Here is a tiny trained network, its code and every weight. The questions are about switching its units off for an input and a target symbol, where a switched-off unit gives its printed mean instead of its output.

import numpy as np


def w(rows, s, z=0):
    codes = np.array(rows[::2]) - 128.0
    scale = np.full(codes.shape[1], s)
    scale[-1] = z or s
    return codes * scale


def norm(h):
    return h / np.sqrt((h * h).mean(-1, keepdims=True) + 1e-5)


def f(y):
    return np.maximum(y, 0)


def softmax(a):
    e = np.exp(a - a.max(-1, keepdims=True))
    return e / e.sum(-1, keepdims=True)


def log_softmax(a):
    a = a - a.max(-1, keepdims=True)
    return a - np.log(np.exp(a).sum(-1, keepdims=True))


def net(x, mask):
    ids = ['αβδεθλπτφω'.index(c) for c in x.split()]
    T = len(ids)
    res = E[ids] + P[:T]
    u = 0
    for l in range(2):
        q, k, v = (norm(res) @ M[l].T for M in (Q, K, V))
        z = softmax(np.where(np.tri(T) > 0, q @ k.T / 4**0.5, -1e9)) @ v
        res = res + np.where(mask[u], z, O[l][:, -1]) @ O[l][:, :-1]
        u += 1
        y = f(norm(res) @ A[l][:, :-1].T + A[l][:, -1])
        res = res + np.where(mask[u : u + 8], y, B[l][:, -1]) @ B[l][:, :-1]
        u += 8
    return log_softmax(norm(res)[-1] @ U[:, :-1].T + U[:, -1])


Q, K, V, O, A, B = {}, {}, {}, {}, {}, {}
E = w([
[88,122,130,6],'α',
[145,120,21,121],'β',
[92,198,162,119],'δ',
[71,222,147,98],'ε',
[83,194,151,107],'θ',
[139,132,106,58],'λ',
[195,173,90,195],'π',
[75,133,163,117],'τ',
[183,192,86,168],'φ',
[78,229,159,111],'ω',
],0.0014)
P = w([
[162,106,156,167],'0',
[4,45,200,114],'1',
[22,186,63,213],'2',
[6,35,197,126],'3',
[24,176,23,254],'4',
[11,25,197,131],'5',
],0.00073)
Q[0] = w([
[153,138,96,162],'L0H1',
[133,145,72,172],'L0H1',
[85,87,254,70],'L0H1',
[122,114,169,79],'L0H1',
],0.0083)
K[0] = w([
[112,118,123,189],'L0H1',
[140,115,81,253],'L0H1',
[162,159,170,9],'L0H1',
[118,143,154,50],'L0H1',
],0.0058)
V[0] = w([
[144,154,42,108],'L0H1',
[191,106,58,214],'L0H1',
[94,141,101,88],'L0H1',
[187,121,8,194],'L0H1',
],0.0014)
O[0] = w([
[85,155,107,103,93],'L0H1',
[94,173,202,106,15],'L0H1',
[128,120,107,160,161],'L0H1',
[3,171,155,99,8],'L0H1',
],0.0021,0.0012)
A[0] = w([
[211,119,29,71,21],'L0N1',
[206,122,125,75,2],'L0N2',
[177,198,109,163,122],'L0N3',
[171,182,1,87,161],'L0N4',
[85,173,149,203,152],'L0N5',
[165,94,108,31,111],'L0N6',
[174,137,131,84,96],'L0N7',
[200,169,58,95,78],'L0N8',
],0.0027,0.0019)
B[0] = w([
[36,85,167,66,135],'L0N1',
[29,71,172,43,130],'L0N2',
[161,210,142,125,180],'L0N3',
[153,108,162,1,187],'L0N4',
[91,56,110,99,254],'L0N5',
[75,182,157,238,145],'L0N6',
[155,124,113,107,132],'L0N7',
[77,24,249,91,136],'L0N8',
],0.0028,0.0022)
Q[1] = w([
[96,77,138,114],'L1H1',
[103,60,124,177],'L1H1',
[130,10,138,181],'L1H1',
[103,151,72,131],'L1H1',
],0.012)
K[1] = w([
[186,134,189,113],'L1H1',
[184,138,191,170],'L1H1',
[167,134,254,189],'L1H1',
[159,163,53,132],'L1H1',
],0.01)
V[1] = w([
[4,214,144,117],'L1H1',
[71,116,95,159],'L1H1',
[76,50,86,32],'L1H1',
[95,108,133,17],'L1H1',
],0.0021)
O[1] = w([
[253,99,223,191,244],'L1H1',
[209,155,136,97,69],'L1H1',
[190,122,49,177,140],'L1H1',
[162,120,81,199,237],'L1H1',
],0.0024,0.0011)
A[1] = w([
[200,221,159,46,163],'L1N1',
[160,50,93,35,139],'L1N2',
[47,72,114,119,171],'L1N3',
[82,137,243,31,1],'L1N4',
[166,12,155,195,74],'L1N5',
[251,96,159,187,75],'L1N6',
[134,137,242,239,52],'L1N7',
[177,244,88,83,61],'L1N8',
],0.0025,0.0015)
B[1] = w([
[33,76,58,135,189],'L1N1',
[119,198,210,210,169],'L1N2',
[219,103,126,176,252],'L1N3',
[253,147,76,91,207],'L1N4',
[124,229,85,47,193],'L1N5',
[98,105,153,37,210],'L1N6',
[38,212,172,227,182],'L1N7',
[75,148,196,171,151],'L1N8',
],0.0027,0.0018)
U = w([
[205,116,46,31,249],'α',
[123,218,142,47,122],'β',
[162,33,213,50,209],'δ',
[173,172,39,222,120],'ε',
[113,2,95,206,221],'θ',
[77,185,114,136,212],'λ',
[208,134,203,138,75],'π',
[20,71,76,48,16],'τ',
[98,161,170,139,10],'φ',
[112,165,189,201,109],'ω',
],0.0086,0.0012)

Each question gives the input, a string of symbols that net reads in full, and the target symbol t.
The units are the heads (4 rows each of Q, K, V and O) and the neurons (one row each of A and B). Each row of codes is followed by its name. A weight is (code - 128) times the scale printed after its matrix; where a second scale follows, it is the last column's (O, A, B and U).
mask holds one flag per unit, layer by layer, with each layer's heads first. A switched-off unit (its flag False) gives its mean, the last column of its rows in O or B, instead of its output. The means were averaged over made-up inputs and are rounded, as every weight is.
A unit's drop is (log p(t) with every unit on - log p(t) with that unit switched off) / (log p(t) with every unit on - log p(t) with every unit switched off).
The circuit of an input: a set's keep is (log p(t) with only the set's units on - log p(t) with every unit switched off) / (log p(t) with every unit on - log p(t) with every unit switched off). Starting from the 12 units with the biggest drops (on a tie, the unit counted first), units are removed one at a time, each time the one whose removal leaves the highest keep (on an exact tie, the one counted first), for as long as the keep stays at least 0.8.
units of the circuit, in order: the units of the circuit, biggest drop first
top k neurons: the k neurons with the biggest drops, biggest first
top k neurons in layer l: the k neurons of layer l with the biggest drops, biggest first
input θ θ λ, target δ: units of the circuit, in order => L0N8
input δ θ θ δ φ β, target δ: top 2 neurons => L0N4; L1N2
input β δ ε λ π θ, target β: units of the circuit, in order => L1N5; L1H1
input π τ θ δ, target π: top 2 neurons in layer 0 => L0N3; L0N6
input δ λ τ α α, target π: top 2 neurons => L1N2; L0N4
input τ φ τ α τ τ, target τ: top 2 neurons in layer 0 => L0N5; L0N4
input β φ φ θ ε τ, target β: top 2 neurons in layer 0 => L0N5; L0N6
input λ θ θ θ, target β: units of the circuit, in order => L1H1; L1N5
input ε ε τ λ δ, target β: units of the circuit, in order => L1H1; L1N6; L1N3; L0N4
input θ ω π θ α, target ω: top 2 neurons => L1N2; L0N4
input θ τ θ ε, target θ: units of the circuit, in order => L0H1; L1N3; L0N3; L0N4
input θ θ φ λ, target θ: units of the circuit, in order => L0H1; L0N6
input τ θ β θ θ ω, target τ: units of the circuit, in order => L1H1; L0H1; L0N5
input θ β δ θ α, target ε: units of the circuit, in order => L1H1; L1N2
input θ ω θ τ, target θ: units of the circuit, in order => L1H1; L0H1; L1N3
input τ ω λ, target δ: units of the circuit, in order => L0N8
input ε θ θ τ, target ε: top 4 neurons in layer 0 => L0N4; L0N5; L0N3; L0N6
input β θ λ, target ε: top 2 neurons in layer 0 => L0N4; L0N3
input θ θ τ θ τ ω, target θ: units of the circuit, in order => L0H1; L1H1; L1N3; L0N3
input π α θ θ, target π: top neuron in layer 1 => L1N4
input β δ θ α, target β: top 3 neurons => L1N5; L0N6; L1N6
